Look-ups in named tables: a row name and a column name give one cell, copied from the table.

Supibo =
|  | Pigupal | Met |
|---|---|---|
| Vak | 52 | 30 |
| Bogodo | 3 | 47 |
| Vovikez | -11 | -55 |
| Foti | -40 | 40 |
| Dul | -50 | -36 |
| Figu | -28 | 14 |
| Buz | 9 | 24 |
| Bafu | -14 | -32 |
| Nad | 4 | -20 |
| Giniva | -9 | 3 |
| Fil | 46 | -37 |
| Daloge | -31 | 52 |
| Bedede | -55 | -41 |
| Toneb | 0 | 14 |

What is the Pigupal of Bedede in Supibo? -55
What is the Met of Foti in Supibo? 40
What is the Pigupal of Toneb in Supibo? 0
What is the Pigupal of Fil in Supibo? 46
What is the Met of Toneb in Supibo? 14
What is the Met of Vak in Supibo? 30
What is the Met of Daloge in Supibo? 52
What is the Met of Bogodo in Supibo? 47
What is the Pigupal of Dul in Supibo? -50
What is the Met of Fil in Supibo? -37
What is the Met of Vovikez in Supibo? -55
What is the Pigupal of Vak in Supibo? 52
What is the Met of Figu in Supibo? 14
What is the Pigupal of Bafu in Supibo? -14
What is the Pigupal of Figu in Supibo? -28
What is the Pigupal of Giniva in Supibo? -9

Zam:
         Muriri    Mov    Zok  Magat   Mede
Bival     -0.99  -0.38  -0.68  -0.23   0.89
Reguriz   -0.08   0.04  -0.04   0.00   0.82
Zoze      -0.44   0.04  -0.04  -0.09   0.07
Bebez      0.90   0.71   0.17   0.33   0.69
Feranok   -0.67   0.30   0.12  -0.59  -0.29
Bimak      0.60   0.64   0.79   0.01  -0.66
Lipe       0.36  -0.13  -0.24   0.65  -0.58

Reguriz, Mede: 0.82
Zoze, Mede: 0.07
Bival, Magat: -0.23
Zoze, Muriri: -0.44
Bimak, Muriri: 0.60
Feranok, Mede: -0.29
Bival, Mov: -0.38
Bebez, Magat: 0.33
Bival, Zok: -0.68
Bebez, Zok: 0.17
Reguriz, Zok: -0.04
Feranok, Muriri: -0.67

Table Fugiso
|  | Zut | Puv | Met | Rigez | Fugod | Rud | Sis | Gorob |
|---|---|---|---|---|---|---|---|---|
| Pom | 0.42 | -0.47 | -0.50 | -0.33 | -0.21 | -0.71 | -0.47 | -0.30 |
| Bubuza | -0.22 | -0.15 | -0.67 | 0.01 | -0.20 | -0.03 | -0.66 | -0.73 |
| Sal | 0.84 | 0.00 | -0.67 | -0.42 | 0.25 | -0.29 | -0.65 | -0.27 |
| Linar | -0.04 | 0.35 | -0.40 | -0.20 | 0.04 | 0.35 | -0.34 | -0.29 |
| Zinonar | -0.15 | 0.10 | -0.73 | -0.02 | -0.04 | 0.20 | -0.68 | -0.75 |
| Zub | 0.26 | -0.31 | -0.01 | -0.49 | -0.09 | -0.53 | -0.02 | 0.17 |
| Lamiko | -0.22 | -0.12 | -0.79 | -0.08 | -0.15 | -0.04 | -0.75 | -0.82 |
| Revo | -0.54 | -0.24 | -0.18 | -0.18 | 0.08 | -0.24 | -0.17 | -0.35 |
| Remun | -0.19 | -0.39 | 0.38 | -0.42 | -0.27 | -0.48 | 0.34 | 0.40 |
| Gid | -0.21 | 0.31 | 0.12 | -0.86 | 0.26 | 0.00 | 0.29 | 0.22 |
| Sog | -0.22 | -0.50 | -0.29 | 0.29 | -0.48 | -0.29 | -0.41 | -0.38 |
| Repalu | -0.43 | -0.14 | -0.17 | -0.07 | 0.32 | -0.15 | -0.18 | -0.35 |

Bubuza, Met: -0.67
Revo, Sis: -0.17
Gid, Zut: -0.21
Zub, Fugod: -0.09
Zub, Sis: -0.02
Gid, Rigez: -0.86
Remun, Fugod: -0.27
Sal, Zut: 0.84
Repalu, Puv: -0.14
Bubuza, Rud: -0.03
Repalu, Gorob: -0.35
Bubuza, Gorob: -0.73
Sog, Sis: -0.41
Zinonar, Met: -0.73

